Below are the code and all the weights of a small trained network. Each question names an input and a class and asks about switching units off, where a switched-off unit gives its printed mean instead of its output.

import numpy as np


def w(rows, s, z=0):
    codes = np.array(rows[::2]) - 128.0
    scale = np.full(codes.shape[1], s)
    scale[-1] = z or s
    return codes * scale


def norm(h):
    return h / np.sqrt((h * h).mean(-1, keepdims=True) + 1e-5)


def f(y):
    return y / 2 * (1 + np.tanh(0.7978845608 * (y + 0.044715 * y**3)))


def log_softmax(a):
    a = a - a.max(-1, keepdims=True)
    return a - np.log(np.exp(a).sum(-1, keepdims=True))


def net(x, mask):
    res = np.array(x, float).reshape(1, 4) / 4 @ E
    u = 0
    for l in range(3):
        y = f(norm(res) @ A[l][:, :-1].T + A[l][:, -1])
        res = res + np.where(mask[u : u + 16], y, B[l][:, -1]) @ B[l][:, :-1]
        u += 16
    return log_softmax(norm(res)[-1] @ U[:, :-1].T + U[:, -1])


A, B = {}, {}
E = w([
[127,128,128],'x0',
[91,84,254],'x1',
[245,52,161],'x2',
[89,43,82],'x3',
],0.0065)
A[0] = w([
[111,158,140,158],'0.n0',
[133,119,97,91],'0.n1',
[129,134,96,99],'0.n2',
[254,54,143,190],'0.n3',
[141,133,102,144],'0.n4',
[143,134,108,156],'0.n5',
[122,129,133,111],'0.n6',
[74,14,75,243],'0.n7',
[165,167,143,139],'0.n8',
[125,78,213,83],'0.n9',
[128,124,138,130],'0.n10',
[91,168,88,111],'0.n11',
[175,168,111,87],'0.n12',
[132,120,140,83],'0.n13',
[165,146,40,253],'0.n14',
[124,126,127,65],'0.n15',
],0.02,0.0042)
B[0] = w([
[114,174,148,158],'0.n0',
[128,137,86,136],'0.n1',
[113,162,98,142],'0.n2',
[190,161,11,254],'0.n3',
[146,131,95,146],'0.n4',
[155,124,108,145],'0.n5',
[119,133,127,126],'0.n6',
[81,48,78,244],'0.n7',
[194,97,191,160],'0.n8',
[56,251,126,204],'0.n9',
[121,135,130,130],'0.n10',
[74,233,141,194],'0.n11',
[216,83,150,159],'0.n12',
[116,134,122,123],'0.n13',
[173,177,7,246],'0.n14',
[121,121,121,118],'0.n15',
],0.025,0.0099)
A[1] = w([
[131,128,160,91],'1.n0',
[144,113,128,28],'1.n1',
[154,71,113,82],'1.n2',
[126,152,131,44],'1.n3',
[61,99,13,133],'1.n4',
[39,100,232,230],'1.n5',
[153,69,116,91],'1.n6',
[99,211,51,167],'1.n7',
[88,129,182,111],'1.n8',
[163,89,139,85],'1.n9',
[232,177,87,227],'1.n10',
[152,235,143,3],'1.n11',
[18,9,209,97],'1.n12',
[171,33,101,95],'1.n13',
[140,108,119,46],'1.n14',
[122,147,80,133],'1.n15',
],0.015,0.0026)
B[1] = w([
[107,132,123,121],'1.n0',
[121,127,116,120],'1.n1',
[134,151,97,128],'1.n2',
[145,124,126,130],'1.n3',
[59,101,180,217],'1.n4',
[43,253,119,154],'1.n5',
[139,142,97,127],'1.n6',
[154,43,176,252],'1.n7',
[90,169,112,133],'1.n8',
[121,108,105,122],'1.n9',
[82,152,207,215],'1.n10',
[216,130,158,178],'1.n11',
[156,228,234,142],'1.n12',
[149,177,77,137],'1.n13',
[120,139,115,122],'1.n14',
[117,101,145,173],'1.n15',
],0.04,0.015)
A[2] = w([
[198,144,82,11],'2.n0',
[105,131,115,5],'2.n1',
[132,232,104,135],'2.n2',
[43,149,84,4],'2.n3',
[129,166,176,236],'2.n4',
[185,146,100,10],'2.n5',
[150,158,112,108],'2.n6',
[167,125,6,121],'2.n7',
[209,117,155,174],'2.n8',
[152,128,149,120],'2.n9',
[141,161,119,101],'2.n10',
[123,60,144,104],'2.n11',
[126,76,137,174],'2.n12',
[174,147,102,2],'2.n13',
[205,153,60,20],'2.n14',
[125,128,125,93],'2.n15',
],0.022,0.0034)
B[2] = w([
[114,59,132,160],'2.n0',
[136,127,147,121],'2.n1',
[123,49,82,195],'2.n2',
[179,130,177,176],'2.n3',
[151,162,85,255],'2.n4',
[120,81,146,149],'2.n5',
[121,100,122,139],'2.n6',
[152,253,105,192],'2.n7',
[171,146,166,236],'2.n8',
[146,138,124,160],'2.n9',
[121,113,117,138],'2.n10',
[88,97,104,183],'2.n11',
[99,114,101,176],'2.n12',
[118,95,145,140],'2.n13',
[101,44,137,171],'2.n14',
[126,128,131,121],'2.n15',
],0.058,0.0092)
U = w([
[237,178,185,184],'0',
[141,177,5,220],'1',
[44,32,114,159],'2',
[58,211,188,4],'3',
[223,9,106,34],'4',
],0.022,0.0035)

Each question gives the input, the list of numbers given to net, and the class t.
The units are the neurons (one row each of A and B). Each row of codes is followed by its name. A weight is (code - 128) times the scale printed after its matrix; where a second scale follows, it is the last column's (A, B and U).
mask holds one flag per neuron, layer by layer. A switched-off neuron (its flag False) gives its mean, the last column of its row in B, instead of its output. The means were averaged over made-up inputs and are rounded, as every weight is.
A unit's drop is (log p(t) with every unit on - log p(t) with that unit switched off) / (log p(t) with every unit on - log p(t) with every unit switched off).
The circuit of an input: a set's keep is (log p(t) with only the set's units on - log p(t) with every unit switched off) / (log p(t) with every unit on - log p(t) with every unit switched off). Starting from the 12 units with the biggest drops (on a tie, the unit counted first), units are removed one at a time, each time the one whose removal leaves the highest keep (on an exact tie, the one counted first), for as long as the keep stays at least 0.8.
circuit, biggest first: the units of the circuit, biggest drop first
most important unit: the unit with the biggest drop
top k neurons: the k neurons with the biggest drops, biggest first
k most important neurons of layer l: the k neurons of layer l with the biggest drops, biggest first
drop when u is switched off: that unit's drop, to one decimal
input [2,1,-4,6], class 3: most important unit : 0.n3
input [2,2,-6,8], class 3: top 2 neurons : 0.n3, 0.n14
input [-8,1,-4,8], class 3: circuit, biggest first : 0.n3, 0.n14, 1.n12, 0.n7
input [2,3,-4,8], class 3: top 3 neurons : 0.n14, 0.n3, 1.n12
input [-5,1,-1,-7], class 1: top 2 neurons : 1.n7, 0.n14
input [-7,6,-1,2], class 3: top 2 neurons : 0.n3, 0.n14
input [3,7,-4,-7], class 1: top 2 neurons : 0.n3, 0.n14
input [8,-4,0,8], class 2: top 2 neurons : 1.n4, 0.n3
input [7,-2,3,0], class 4: 3 most important neurons of layer 2 : 2.n14, 2.n0, 2.n5
input [-7,-7,1,-3], class 4: top 3 neurons : 0.n14, 0.n12, 1.n4
input [-4,3,-7,8], class 3: top 3 neurons : 0.n14, 0.n3, 1.n12
input [-7,2,-4,7], class 3: top 3 neurons : 0.n3, 0.n14, 1.n12
input [-7,0,7,-1], class 4: top 2 neurons : 0.n3, 0.n7
input [0,-8,1,4], class 1: circuit, biggest first : 0.n14
input [-4,7,-7,-6], class 1: 3 most important neurons of layer 0 : 0.n3, 0.n14, 0.n7
input [-2,8,-3,-2], class 1: top 2 neurons : 0.n3, 0.n14
input [4,-6,2,2], class 1: top 2 neurons : 0.n14, 2.n7
input [5,-1,3,-1], class 4: 2 most important neurons of layer 0 : 0.n3, 0.n7
input [-3,2,-8,0], class 1: 3 most important neurons of layer 1 : 1.n4, 1.n10, 1.n5
input [-6,-6,3,8], class 1: most important unit : 2.n7
input [3,-4,-4,8], class 2: drop when 1.n4 is switched off : 0.1
input [-6,-6,3,-6], class 4: drop when 2.n14 is switched off : 0.1
input [8,7,-2,2], class 3: drop when 0.n14 is switched off : 1.8
